Each row is followed by the tier that its hidden value falls in (each part has its own value, ranges and names)
[  79  150   52  -30   71   81  -50  126 -117  228  164  -24  178 -218
    9   79 -115   57   -2  224   91   32  -48  120  141 -258 -139  240
   87   90  116   33 -104 -121  185    4  -42 -209  136   72   76  -35
   71 -153  216 -195   77] : B
[-176   98   37  -81  -49   65 -235 -148  194  103  -51    6  -56  147
 -344  147  -77  -14 -163  -10  121  158  -65   73   17 -198  153  214
  126   10   67 -144   39  121  -17 -138  -91   19  -93  179   91  141
   86  -22  117  -17  149] : E
[ -40    5   97  -84  -66 -180  190  152  124   81  -53 -235  -86 -106
  222 -127  -70   17  106  -54 -282  -39   52 -187  109  129   57  -33
 -215 -201 -160  244  106 -175 -188  -55  138  -61 -332  239  154  -51
   70  -79   76  247  -53] : D
[   4   86   28 -195  -96  -42 -124  -83  241  126  -24  -53  -77  101
 -300   48  -53  -54   19  -37 -103   80  154  -32   76 -115  293   35
  -12  -80 -177   52  157  126 -136 -193   -6  -45 -264  177   75    6
  121 -129   88  128   47] : B
[  72   40  261 -116  102  171 -291  -51  107  243  -96   29   52   71
 -167  102  -31  295 -208  123  194    0  -10  137  -76 -121   45  102
  158   93 -179  -80  128   -2  115   82 -193   55   63   70  229  174
  193 -158   54  -55  281] : G
[-142 -155  215  137  -41 -301  -42   41  309  -94 -377  -34  -40  -75
  375   63  -44   -8  122  -64    1   34 -424  -24   -6  197 -236  108
    8 -226  204   32  -22 -107 -185  181  101  201 -399  169  101   77
  -11  104 -112  165 -333] : H
[ 273  167   51 -212   43   48  117   -8  221  319  115  -55  -15  -17
 -155   99   -5  239   -9   94 -138  -79  269   13  -32  -65  134  -66
   34   52 -315  148  113    6   82  -30  -20  -65  -29   28  190  -38
  137 -217   30   74  113] : B
[ -64 -128  185 -132  -16 -112   61   31  351   56 -183 -177 -154  125
  208   10   12  245 -141  -44  -84  -90  -40 -236 -101  213   37  -14
  -77  -85 -288   91  256 -164 -116  169   84  191 -287  209  274  129
  157  -16  -85  335   41] : B
[ -31  -63  249 -191   27  136 -444   42 -226  221   26  -59   15   41
 -296  -94 -158  184 -196   64   11  -10   96  205 -206 -228  261    5
   38   13 -181  -45  213  101   20 -179  -89  127   34  150  166   99
  219  -35  -34  -29  382] : Y
[  11  342 -254 -131  177  -50   29 -388 -226  211  119   76  123 -123
  -90 -134  -57 -237  -36 -141  -27   32  -62  467  -94  -97 -234  171
  183  204  239 -366  150  200   91  237  132  395  -49 -254 -308 -181
 -271  113 -100 -217  -79] : A
[ -55   17  384  -32  -36  -40 -209  271 -294  192  -83 -111  119 -294
   24 -293 -237  -58  204   67 -183   11   55  116  143 -123  112   15
 -145 -262  -40  217   66 -119 -206 -273  -52 -198 -210  237  133  -75
  146 -183  164  -36  160] : G
[ 249   54   28 -211  187  188 -351 -248 -151  272   99   50   68  122
 -464    1  -75  190 -263   65  103    2   89  474 -319 -251   10   36
  241  297  -62 -269  193  327  328   98 -115  410  257 -276    4   17
   45   14 -100 -189  270] : Y
[-166  102   57  -35 -115   26 -329   25  150   81  -89  -21   45   24
 -122  170  -55  -93   22   43   54  193  -97    2  271 -228  230  174
  -10 -127   17   24  -71   88 -125 -218 -104 -314 -175  328   94  132
   93 -168  250  -33   19] : Y
[-319  -35   18   47  129  -40 -120 -116 -370  -48  -66  -92  108  -17
   65 -217 -147 -153 -217 -102   60   79 -383  365 -186  -95 -338  201
   68   54  463 -359  -12  131  250  197    7  414  174 -202  -44   49
 -287  330  -59 -199   13] : H
[ 298  -27   32 -171   33  -78  101  -50  432  190  -24  -53  -41   62
  129  199   75  303  -43   88 -105 -153   51  -73 -128   89  -15  -88
   50   79 -310  103  175  -31  102  261   69  160 -115  -12  212    7
  124  -89 -159  196 -138] : A
[-168 -204  129  206   38 -202 -190   74  -23 -147 -285 -111   60  -99
  383  -20  -99  -58   11   -9   77  101 -555  143   21   62 -395  211
   -4  -94  416  -87 -130  -52   41  233   57  245 -125   45   25   84
  -97  193   12  -28 -268] : Y
[ 449  239 -181 -261   65  -14  218 -306  212  294  268  128   79    6
 -271  246  154  130  -46   18  -51 -145  241  204 -135 -166  122 -200
  119  187 -222  -36   27  183  399  164  -75   65  164 -266   46 -107
  -86  -14 -193  -52 -203] : D
[ 148 -205  129 -310  -52  -48 -181 -366  691   30 -283  -27 -142  507
 -355   32   21   61 -194  -61 -101  -39   86  -35 -241   84  122  -42
  129  116 -346 -186  560  330   34  301  -39  576 -254 -266  187   45
  108   -7 -202  306  -32] : A
[  60  133  -78  -22   95  -99 -126  -68 -120   41    4   -8   35 -112
 -104   20  -42 -101   50  -47  138  164 -116  216  113 -112  -88  184
   59    9  185  -62 -109   86   39  -27   30   34  -98   56 -159  -14
  -60  -24  158  -93  -63] : A
[   2  -91  251  -23   59  -55 -343   78 -288  145  -57  -10   64 -170
 -105 -151 -231   45   25   54  -27    0 -113  344 -230 -148  -50   74
   94  -51  154  -42   88   65  -29 -102   37  275  -73   48   19  -41
  100   77 -121  -96  108] : S
[  74  -58   81  -80   44  -13 -376 -177  -63   77   -1  126  114    5
 -335   44 -134  -80  -84   86  200   59 -160  340 -157 -284  -85  214
  245  144  232 -248  103  173  189   79  -54  321   36 -129  -68  -30
   48  107  -80 -174  -32] : B
[ 201    8 -104   38  119 -110   -1   71   34   54   11 -127   15 -127
  159   99  -52   97   49   95   17   69 -187  121   45  -15 -293  175
   53   89  171   50 -130  -18  141  137  124  110  -24    3  -34  -36
   -2  -25  115  -30 -156] : A
[ -65  167  -98   37   37 -164  100   58  -46   19  -75 -178   28 -163
  239  -98  -48 -188  174 -100 -155  160 -136   66  290   50 -150  119
 -146 -140  157   84 -131   26 -104  -13  109 -123 -224   98  -89  -58
 -173  -88  257    8 -158] : S
[ 179 -208  348  -16  -48 -131 -110  300  -57  171  -34 -152   20 -252
   24 -194 -298   97  202  193 -276 -104   22   73 -118  -66  -72   19
  -45 -125   13  270  144 -149  -91 -133  111  144 -201   95  179 -182
  270  -56  -40   78    7] : E
[ 139  -73  128 -124   20  -25 -261    2   69  160  -60  -63  -29   32
 -179   -7 -131  128   -7   59 -112    2   31  182 -177  -90   71    4
   75   11  -86   19  165  161  -16  -61   36  235 -114   19   91  -13
  144  -41  -77   47   76] : S
[ 149   39 -154  -58  166  -55  -50  -46 -125  101   24 -188  -53  -17
   59  -53  -43  125  -75  -56 -106   51  -72  247 -119   35 -162   30
   -3  113   39  -46    9  150  115  106  139  306   -2  -68  -66  -16
  -73   49   11    3   12] : W
[-157  -23   66   14   92 -203    4 -118   74  -44 -283 -117 -111   31
  281  -86   34   44  -81 -242   -2   48 -273   79  -81  265 -155   17
  -59 -118   40  -95   73    4 -125  220  100  340 -296   89    6  121
 -122  135  -91  173  -91] : W
[ 292  206 -202  -52   -1 -140  343 -213  460  168  106   99  109  -85
  186  374  177   43   67   59  -25 -100  -93   15   99  -33 -150  -28
   81   99    4   14 -127  -27  291  347    4  -73   -1 -130   70  -76
 -138  -12  -97  -11 -498] : E
[ 153   -3   89  -54   26 -119   97  272   57   80  -38 -247   20 -172
  429  -31   32  138  116   60 -111  -14    0 -217  314  119  -24  -13
 -264 -134 -262  336  -27 -252  -57   82   62 -293 -202  261  150   12
  105 -249  266  186  -71] : Y
[ 415 -131 -202 -138   -5   17 -130  177  202  172  220 -273  -25    7
  -35  154 -155  202   16  329 -247  -22   88  -32   -3 -188  -83  148
   27  258  -98  190  109   37  181   30  209  106   25   15   92 -151
  274 -149  134   63  -61] : D
[ -63  313  -71 -157  100   16  236 -306   50  239   82   58   53    6
  -64   31   70   22 -172 -134  -17  -61   30  201 -120  -31  -24  -20
   96   76  -24 -216   73   75  183  185  -49  140   62 -133   52   17
 -212   76 -132  -69   10] : B
[  90  -17   33  -96  -46 -123 -173 -124  189   92 -143  -54  -70   78
 -150   21  -45    8   62  -95 -212   30   -1  177 -113  -12  152 -116
   -3  -92  -71   11  108  255  -77  -73   24  221 -234   14   56   -8
    9   26 -128  100 -127] : Y
[ -96   98   47 -254   21   30 -140 -232   81  149  -62  -41  -94  222
 -285  -45   18   64 -209 -182  -61   24  134  122 -170  -27  294  -93
    8  -24 -256 -141  249  246  -30  -47  -55  205 -113   36   97  120
  -19   13  -96  114  209] : S
[ -10  234 -107  -52   17 -114  122 -112   99   80  -14  -77  -61  -45
 -116    9   -9 -124   74 -138  -60  149   14   70  173  -11   25   91
  -37  -81   66   20  -75   74  -63 -100   33  -54 -210   95  -65  -26
  -95  -65  182   35  -66] : D
[-174  -16  209   65  -73 -118 -221  148  -58   41 -112  -10  107 -206
   58  -24 -192 -157  150   81   16  101 -227   88  137 -166  -56  225
   19 -181  261   44  -65  -77 -134 -136   11 -110 -210  231   44  -12
   62  -29  113  -73  -85] : A
[ 153  -51 -104   43   48 -119   27  185  216   21  -83 -273  -32  -73
  467  145   32  198   46   99  -97   32 -204 -144  212  123 -199   93
 -128    2  -59  208 -104 -157   26  191  136  -73 -148  208  119   57
   71 -124  195  139 -208] : G
[-208    6 -169  -65  213  -88  -23 -150 -458  -47   32 -190    4   -9
  203 -256  -33  -49 -284 -210   49   32 -267  274 -195   57 -280  116
  -39  122  225 -312   76   65  200  290  153  489   87 -115 -151   46
 -276  321  -76  -53   45] : H
[  98  -50  271 -171  -95 -122   -1  285  -22  229   11 -200  -30 -195
   41 -223 -202   78  215   73 -415 -120  254  -81  -13   -9  229 -134
 -187 -234 -297  360  228 -121 -255 -261  125  -81 -323  246  210 -149
  239 -179   -6  205   91] : A
[ -94  165   58   18   17  -27   16  -36  322  128 -148   -6   15  -14
  110  191   -2   57    1   24   53   98 -169    4  137    3  -99  188
   90  -53   61  -16  -64  -25  -56   72  -24 -102 -161  152  125  108
   -6 -131  124    9  -48] : H
[ 194  -35    9  -47   80  -68   16 -143  390  118 -105  -40  -71   89
   -7  162  -20  202  -89   59    6  -23 -127   85 -166   67 -226  117
  175  149   13  -71  119   32  116  270   72  374 -101  -96   99   11
   75   17  -97   89 -104] : D
[-222  110   96  -10   60  -69  -73 -218 -157   85  -72   52   25  -60
 -149 -126 -114 -129 -109 -150   75   56 -188  311 -153  -76 -105  139
  112  -29  280 -261   54   67   26   38  -21  312  -79  -33  -48   14
 -132  203  -99 -107   36] : E
[ -35  -58  202 -283    3  191 -524 -168   52  191  -54   -2  -46  295
 -496    9  -75  173 -321   13   97   34  135  157 -218 -221  366   24
  115   94 -302 -180  351  249   31  -94 -160  226   -2   81  179  181
  228  -59  -44   39  407] : Y
[-247  -56  123  114   -4 -119 -130  -27    5  -45 -162  -22   37  -63
   54    6 -137 -108  -47  -16  109  109 -383  149  -26  -73 -232  258
   91  -69  401 -154  -77  -28   31   65    5  188  -96   70   35   66
  -62  177   10  -73 -112] : D
[ 403   92  -15 -211  145   81  -73 -133   56  283  125    8   43   28
 -150  155   90  336 -142   74   25 -111  155  211 -168 -102   87 -148
   89  186 -302   -1   76  116  309  151  -92  125  167 -116  124   31
   73  -85 -103  -30   52] : G
[ -51 -251  297   18  -75 -214   52  552 -261   91  -26 -367  143 -418
  774 -367 -257    8  247  188 -466 -198 -134 -178  130   96 -205   -4
 -354 -243  -57  396  156 -416 -186   84  264 -101 -263  252  224 -192
  141  -72   43  163 -128] : W
[ 300  246  -54 -267  128   66  -88 -203  -40  278  113    9   -8   51
 -453  -25    6   69  -28  -68  -53   59  314  298  -59 -142  213  -87
   66   94 -246  -33  119  313  105 -110  -69   81    7 -128  -54  -53
   -6 -171   60  -41  190] : S
[ -81   24   72  -51  110  -12 -415 -218 -120   30 -123  101    3   71
 -300   37  -56  -20 -165  -96  303  167 -207  350 -141 -149   -8  191
  198   53  186 -285   29  218   48    9  -69  305  -51   25 -108  135
  -14  106  -26 -112  108] : S
[-174 -239  341 -191  -63  -86 -280  154 -252  103    2 -127  -72  -71
   -3 -222 -179  156 -155  -11  -62 -157   28  -43 -288  -49  259  -43
 -104 -141 -213   67  338 -207 -166 -123   95  242 -226  354  197   53
  289  135 -221  201  241] : D
[ -65 -120  178  -37    0  -13 -460   24 -209   75   15   62  101 -101
 -207   17 -203  -20  -78  134  199   47 -200  246 -140 -305  -15  246
  172   42  234 -140   60    7   65  -67  -12  186  -12  127    2   21
  165  104  -50 -147   65] : B
[ -52  115   -2   27 -178 -173  319 -172  854  119 -213   22  -37   96
  182  361   66   11  109   -5 -272  -49 -168 -134   40   99  -50  -28
   71 -135   30   46  -20   39  -39  170    8  -20 -280   17  294   22
  -90   -2 -161  164 -463] : D
[-226   94   72 -123  -25 -127  -91  -24 -214   14  -15  -89  -91  -57
 -150 -155  -50 -122  -38 -218   36  111   29   17   71  -43  259   35
 -141 -207  -35   14   37  -29 -181 -246   17  -38 -269  322  -35   69
    6   43  100  105  128] : D
[-183  -77  166   70   69 -128 -265 -130 -142    1 -226   25   25  -44
   44  -78 -102  -26  -84 -127   75   48 -360  350 -232   -1 -166   78
  100  -71  295 -229   19  109    4  110    3  417 -109   -8  -12   84
 -100  253 -202  -70  -72] : Y
